Below are the code and all the weights of a small trained network. Each question names an input and a class and asks about switching units off, where a switched-off unit gives its printed mean instead of its output.

import numpy as np


def w(rows, s, z=0):
    codes = np.array(rows[::2]) - 128.0
    scale = np.full(codes.shape[1], s)
    scale[-1] = z or s
    return codes * scale


def norm(h):
    return h / np.sqrt((h * h).mean(-1, keepdims=True) + 1e-5)


def f(y):
    return y / 2 * (1 + np.tanh(0.7978845608 * (y + 0.044715 * y**3)))


def log_softmax(a):
    a = a - a.max(-1, keepdims=True)
    return a - np.log(np.exp(a).sum(-1, keepdims=True))


def net(x, mask):
    res = np.array(x, float).reshape(1, 2) / 4 @ E
    u = 0
    for l in range(3):
        y = f(norm(res) @ A[l][:, :-1].T + A[l][:, -1])
        res = res + np.where(mask[u : u + 8], y, B[l][:, -1]) @ B[l][:, :-1]
        u += 8
    return log_softmax(norm(res)[-1] @ U[:, :-1].T + U[:, -1])


A, B = {}, {}
E = w([
[129,109,106,195,180,124,134,95,34,104,161],'x0',
[141,66,147,176,85,2,126,53,170,138,179],'x1',
],0.01)
A[0] = w([
[201,38,162,108,126,65,120,107,195,85,117,134],'L0N0',
[192,111,17,146,219,130,193,163,85,166,167,165],'L0N1',
[79,203,185,128,104,194,139,151,215,147,73,148],'L0N2',
[92,133,71,109,255,201,155,166,23,74,96,158],'L0N3',
[56,90,217,200,120,127,84,88,163,132,188,102],'L0N4',
[181,25,139,142,30,61,88,200,156,196,36,186],'L0N5',
[68,166,102,90,171,100,155,122,149,205,148,2],'L0N6',
[153,150,144,177,113,78,138,149,141,113,145,10],'L0N7',
],0.005,0.0006)
B[0] = w([
[140,203,108,97,120,185,149,98,54,156,178,187],'L0N0',
[124,135,195,117,166,183,121,93,105,114,126,173],'L0N1',
[173,70,183,181,167,106,113,193,97,99,129,198],'L0N2',
[113,170,255,206,44,167,149,100,102,144,49,255],'L0N3',
[81,142,164,145,79,134,178,107,95,69,73,161],'L0N4',
[106,191,124,101,131,154,74,140,132,145,174,195],'L0N5',
[61,167,81,122,149,119,128,148,175,152,153,128],'L0N6',
[147,171,154,176,132,171,189,89,135,147,96,135],'L0N7',
],0.0069,0.008)
A[1] = w([
[120,164,84,102,226,155,74,126,47,54,197,249],'L1N0',
[116,189,148,203,123,167,93,127,92,155,29,122],'L1N1',
[85,159,131,112,141,66,135,104,179,137,177,110],'L1N2',
[114,82,121,152,141,237,93,176,191,195,29,162],'L1N3',
[124,109,160,55,111,59,94,77,75,149,119,79],'L1N4',
[171,177,183,207,115,91,95,129,156,112,102,128],'L1N5',
[114,102,112,161,163,117,167,61,2,121,106,208],'L1N6',
[107,194,156,93,190,160,142,134,143,103,138,107],'L1N7',
],0.0065,0.0018)
B[1] = w([
[192,45,155,182,79,27,144,87,141,125,125,143],'L1N0',
[104,184,185,211,28,113,202,96,142,173,156,255],'L1N1',
[68,141,71,149,89,215,222,227,53,124,175,161],'L1N2',
[149,76,140,254,164,93,89,40,79,42,117,229],'L1N3',
[123,105,131,72,72,199,112,92,135,104,69,146],'L1N4',
[124,134,129,95,101,164,118,155,88,163,108,190],'L1N5',
[129,136,137,164,159,154,85,183,156,114,74,236],'L1N6',
[71,57,130,125,123,43,125,97,150,118,85,159],'L1N7',
],0.007,0.0073)
A[2] = w([
[203,81,149,151,254,77,100,152,149,108,56,165],'L2N0',
[82,138,165,108,134,78,89,174,166,153,146,182],'L2N1',
[139,96,62,129,135,29,122,70,113,128,160,3],'L2N2',
[153,149,171,116,131,145,157,186,140,112,137,207],'L2N3',
[140,165,102,102,53,125,160,112,143,196,143,106],'L2N4',
[161,118,174,190,115,108,166,102,74,103,105,212],'L2N5',
[159,146,168,140,100,105,165,144,116,147,133,139],'L2N6',
[123,150,119,78,107,183,114,133,157,127,154,165],'L2N7',
],0.0087,0.0014)
B[2] = w([
[175,144,28,30,95,113,188,57,128,191,253,170],'L2N0',
[213,141,102,122,215,236,96,144,144,142,38,145],'L2N1',
[236,157,214,215,235,192,117,143,153,115,42,132],'L2N2',
[107,125,92,203,187,165,101,148,93,184,93,155],'L2N3',
[186,115,70,53,106,26,143,95,93,150,142,170],'L2N4',
[71,144,180,127,183,178,87,220,161,123,61,252],'L2N5',
[99,157,101,90,188,68,88,160,146,149,202,167],'L2N6',
[134,50,153,245,201,136,150,86,138,55,121,151],'L2N7',
],0.0062,0.013)
U = w([
[141,45,173,55,76,90,145,72,201,34,53,45],'0',
[127,67,108,168,137,95,134,64,113,104,123,111],'1',
[192,143,47,92,161,147,109,153,139,185,154,125],'2',
[87,157,186,190,164,165,90,185,129,120,86,151],'3',
[82,168,91,119,44,46,184,65,90,146,183,141],'4',
[56,73,102,75,127,122,163,71,182,33,88,3],'5',
[76,79,97,87,109,125,161,87,185,6,95,3],'6',
],0.017,0.016)

Each question gives the input, the list of numbers given to net, and the class t.
The units are the neurons (one row each of A and B). Each row of codes is followed by its name. A weight is (code - 128) times the scale printed after its matrix; where a second scale follows, it is the last column's (A, B and U).
mask holds one flag per neuron, layer by layer. A switched-off neuron (its flag False) gives its mean, the last column of its row in B, instead of its output. The means were averaged over made-up inputs and are rounded, as every weight is.
A unit's drop is (log p(t) with every unit on - log p(t) with that unit switched off) / (log p(t) with every unit on - log p(t) with every unit switched off).
The circuit of an input: a set's keep is (log p(t) with only the set's units on - log p(t) with every unit switched off) / (log p(t) with every unit on - log p(t) with every unit switched off). Starting from the 12 units with the biggest drops (on a tie, the unit counted first), units are removed one at a time, each time the one whose removal leaves the highest keep (on an exact tie, the one counted first), for as long as the keep stays at least 0.8.
circuit, biggest first: the units of the circuit, biggest drop first
k most important neurons: the k neurons with the biggest drops, biggest first
k most important neurons of layer l: the k neurons of layer l with the biggest drops, biggest first
drop of u: that unit's drop, to one decimal
input [-6,0], class 2: circuit, biggest first => L0N3, L1N1, L0N2, L2N0
input [8,6], class 3: circuit, biggest first => L2N5
input [0,0], class 0: 2 most important neurons => L0N4, L0N2
input [-3,0], class 2: 2 most important neurons => L0N3, L1N1
input [2,8], class 3: 4 most important neurons => L1N1, L2N2, L2N0, L0N3
input [2,7], class 3: 2 most important neurons of layer 1 => L1N1, L1N6
input [-7,5], class 4: 2 most important neurons => L2N5, L1N6
input [-3,1], class 2: 2 most important neurons => L1N3, L0N3
input [1,5], class 4: 3 most important neurons of layer 0 => L0N2, L0N1, L0N5
input [-8,-5], class 2: 2 most important neurons => L0N3, L2N0
input [1,7], class 4: 2 most important neurons => L1N3, L0N2
input [-8,-1], class 2: 2 most important neurons => L0N3, L0N2
input [-8,-4], class 2: drop of L2N0 => 0.9
input [-2,-1], class 2: most important neuron => L0N3
input [-8,-3], class 2: drop of L0N3 => 1.3
input [5,8], class 3: drop of L0N6 => 0.0
input [-8,3], class 2: drop of L2N4 => 0.1
